Below are the code and all the weights of a small trained network. Each question names an input and a target symbol and asks about switching units off, where a switched-off unit gives its printed mean instead of its output.

import numpy as np


def w(rows, s, z=0):
    codes = np.array(rows[::2]) - 128.0
    scale = np.full(codes.shape[1], s)
    scale[-1] = z or s
    return codes * scale


def f(y):
    return y / 2 * (1 + np.tanh(0.7978845608 * (y + 0.044715 * y**3)))


def softmax(a):
    e = np.exp(a - a.max(-1, keepdims=True))
    return e / e.sum(-1, keepdims=True)


def log_softmax(a):
    a = a - a.max(-1, keepdims=True)
    return a - np.log(np.exp(a).sum(-1, keepdims=True))


def net(x, mask):
    ids = ['αδηθμξπψω'.index(c) for c in x.split()]
    T = len(ids)
    res = E[ids] + P[:T]
    u = 0
    for l in range(3):
        r = res
        for j in range(2):
            rows = slice(3 * j, 3 * j + 3)
            q, k, v = (r @ M[l][rows].T for M in (Q, K, V))
            z = softmax(np.where(np.tri(T) > 0, q @ k.T / 3**0.5, -1e9)) @ v
            o = O[l][rows]
            res = res + np.where(mask[u + j], z, o[:, -1]) @ o[:, :-1]
        u += 2
        y = f(res @ A[l][:, :-1].T + A[l][:, -1])
        res = res + np.where(mask[u : u + 4], y, B[l][:, -1]) @ B[l][:, :-1]
        u += 4
    return log_softmax(res[-1] @ U[:, :-1].T + U[:, -1])


Q, K, V, O, A, B = {}, {}, {}, {}, {}, {}
E = w([
[31,152,125,223],'α',
[224,74,209,128],'δ',
[191,227,214,53],'η',
[105,102,83,191],'θ',
[96,194,182,168],'μ',
[115,120,215,201],'ξ',
[220,148,166,79],'π',
[133,175,1,95],'ψ',
[174,116,91,120],'ω',
],0.0085)
P = w([
[173,164,91,206],'0',
[106,74,133,61],'1',
[198,141,133,128],'2',
[67,255,135,162],'3',
[97,69,142,76],'4',
[202,141,128,134],'5',
],0.012)
Q[0] = w([
[67,77,179,126],'0.h0',
[158,109,135,150],'0.h0',
[83,80,135,120],'0.h0',
[64,171,147,100],'0.h1',
[116,105,146,120],'0.h1',
[53,255,90,130],'0.h1',
],0.009)
K[0] = w([
[55,87,121,93],'0.h0',
[139,162,111,124],'0.h0',
[28,105,134,116],'0.h0',
[172,220,130,128],'0.h1',
[168,116,108,121],'0.h1',
[65,255,99,124],'0.h1',
],0.0073)
V[0] = w([
[254,95,82,109],'0.h0',
[27,124,97,146],'0.h0',
[153,232,114,96],'0.h0',
[175,178,93,192],'0.h1',
[126,90,109,149],'0.h1',
[145,159,104,49],'0.h1',
],0.0038)
O[0] = w([
[249,128,84,182,166],'0.h0',
[35,54,151,123,82],'0.h0',
[176,153,65,73,190],'0.h0',
[93,193,92,103,248],'0.h1',
[160,126,118,148,111],'0.h1',
[73,99,254,156,95],'0.h1',
],0.0036,0.0016)
A[0] = w([
[184,58,168,92,81],'0.n0',
[2,90,140,182,74],'0.n1',
[112,159,76,173,89],'0.n2',
[169,216,112,175,254],'0.n3',
],0.0095,0.0027)
B[0] = w([
[254,104,163,138,147],'0.n0',
[178,232,102,31,160],'0.n1',
[168,129,187,137,154],'0.n2',
[107,204,148,180,253],'0.n3',
],0.0096,0.0069)
Q[1] = w([
[122,115,133,150],'1.h0',
[85,185,100,134],'1.h0',
[168,98,166,115],'1.h0',
[255,149,145,122],'1.h1',
[16,143,103,138],'1.h1',
[20,108,101,153],'1.h1',
],0.013)
K[1] = w([
[112,115,115,140],'1.h0',
[140,167,132,180],'1.h0',
[140,104,108,70],'1.h0',
[106,76,157,3],'1.h1',
[124,186,139,176],'1.h1',
[145,188,107,205],'1.h1',
],0.014)
V[1] = w([
[85,89,127,120],'1.h0',
[211,213,36,216],'1.h0',
[206,229,96,255],'1.h0',
[122,202,119,195],'1.h1',
[53,5,169,10],'1.h1',
[97,94,124,36],'1.h1',
],0.0051)
O[1] = w([
[162,140,97,152,92],'1.h0',
[9,89,140,80,222],'1.h0',
[3,91,138,107,254],'1.h0',
[148,92,181,102,185],'1.h1',
[84,193,47,143,21],'1.h1',
[55,162,50,96,79],'1.h1',
],0.0069,0.011)
A[1] = w([
[104,165,81,19,138],'1.n0',
[162,69,95,94,89],'1.n1',
[148,252,57,1,184],'1.n2',
[73,57,13,69,254],'1.n3',
],0.0072,0.0027)
B[1] = w([
[153,228,93,158,198],'1.n0',
[173,120,24,164,140],'1.n1',
[121,196,224,80,254],'1.n2',
[136,122,1,52,238],'1.n3',
],0.0096,0.0028)
Q[2] = w([
[194,91,97,82],'2.h0',
[80,103,125,117],'2.h0',
[192,161,30,102],'2.h0',
[197,117,44,145],'2.h1',
[118,143,204,85],'2.h1',
[104,170,254,132],'2.h1',
],0.011)
K[2] = w([
[179,107,75,89],'2.h0',
[61,88,120,138],'2.h0',
[172,180,52,128],'2.h0',
[244,157,121,91],'2.h1',
[96,151,145,161],'2.h1',
[73,73,199,240],'2.h1',
],0.011)
V[2] = w([
[108,128,77,218],'2.h0',
[165,111,136,210],'2.h0',
[91,3,204,34],'2.h0',
[69,180,170,170],'2.h1',
[57,85,188,184],'2.h1',
[198,83,173,92],'2.h1',
],0.0058)
O[2] = w([
[125,167,164,86,81],'2.h0',
[61,142,132,81,112],'2.h0',
[111,162,102,254,236],'2.h0',
[140,180,92,168,200],'2.h1',
[167,162,61,229,252],'2.h1',
[110,56,107,110,144],'2.h1',
],0.0052,0.013)
A[2] = w([
[69,238,68,161,2],'2.n0',
[31,239,158,198,58],'2.n1',
[104,229,126,51,75],'2.n2',
[254,188,239,36,88],'2.n3',
],0.0057,0.007)
B[2] = w([
[129,10,139,66,163],'2.n0',
[172,66,130,86,254],'2.n1',
[194,138,133,124,150],'2.n2',
[43,118,166,86,170],'2.n3',
],0.011)
U = w([
[78,120,192,185,157],'α',
[53,100,199,71,1],'δ',
[235,69,146,117,12],'η',
[2,169,69,138,231],'θ',
[114,48,75,121,16],'μ',
[212,101,62,182,140],'ξ',
[106,219,151,136,171],'π',
[144,122,88,90,162],'ψ',
[181,172,67,166,247],'ω',
],0.0073,0.003)

Each question gives the input, a string of symbols that net reads in full, and the target symbol t.
The units are the heads (3 rows each of Q, K, V and O) and the neurons (one row each of A and B). Each row of codes is followed by its name. A weight is (code - 128) times the scale printed after its matrix; where a second scale follows, it is the last column's (O, A, B and U).
mask holds one flag per unit, layer by layer, with each layer's heads first. A switched-off unit (its flag False) gives its mean, the last column of its rows in O or B, instead of its output. The means were averaged over made-up inputs and are rounded, as every weight is.
A unit's drop is (log p(t) with every unit on - log p(t) with that unit switched off) / (log p(t) with every unit on - log p(t) with every unit switched off).
The circuit of an input: a set's keep is (log p(t) with only the set's units on - log p(t) with every unit switched off) / (log p(t) with every unit on - log p(t) with every unit switched off). Starting from the 12 units with the biggest drops (on a tie, the unit counted first), units are removed one at a time, each time the one whose removal leaves the highest keep (on an exact tie, the one counted first), for as long as the keep stays at least 0.8.
circuit, biggest first: the units of the circuit, biggest drop first
top k neurons: the k neurons with the biggest drops, biggest first
k most important neurons of layer l: the k neurons of layer l with the biggest drops, biggest first
heads that matter: for each layer, one digit per head in row order, 1 if its drop is at least 0.15 and else 0, layers parted by /
input δ ξ ω α η, target π: circuit, biggest first : 1.h1; 1.h0; 0.n3; 1.n2
input δ θ η ψ η θ, target θ: circuit, biggest first : 1.h1; 0.n3
input δ π δ ω, target α: circuit, biggest first : 1.h1; 0.n1; 0.n3; 1.n3
input α μ ψ α, target δ: heads that matter : 00 / 10 / 00
input μ α α ψ, target α: circuit, biggest first : 1.h1; 0.n3; 1.n3
input ψ μ π, target π: top 2 neurons : 0.n0; 0.n3
input α η η π θ, target ξ: circuit, biggest first : 0.n3; 1.h0; 2.n3
input π θ δ ψ θ η, target η: top 4 neurons : 0.n3; 2.n0; 2.n1; 1.n2
input μ α π α, target δ: circuit, biggest first : 0.n1; 2.n0
input θ θ α δ μ ω, target ω: circuit, biggest first : 1.h0; 1.h1; 0.n3
input α ω η η η π, target π: top 2 neurons : 2.n3; 1.n2
input α ψ η, target η: 2 most important neurons of layer 1 : 1.n2; 1.n3
input π δ ω θ θ, target ξ: most important neuron of layer 1 : 1.n1
input δ α ξ η ω, target ψ: top 2 neurons : 0.n3; 0.n0
input α η ψ, target ψ: 2 most important neurons of layer 1 : 1.n3; 1.n0
input α μ ξ ω, target α: heads that matter : 00 / 01 / 00
input α α α ψ ξ, target ω: top 2 neurons : 0.n3; 0.n1
input η ψ δ, target δ: top 4 neurons : 0.n0; 2.n3; 0.n1; 0.n3
input η α δ, target δ: top 3 neurons : 0.n0; 2.n3; 0.n3
input δ ξ α π η, target π: top 4 neurons : 0.n3; 1.n2; 2.n1; 2.n3
input ξ π ξ, target ξ: 3 most important neurons of layer 2 : 2.n3; 2.n1; 2.n0
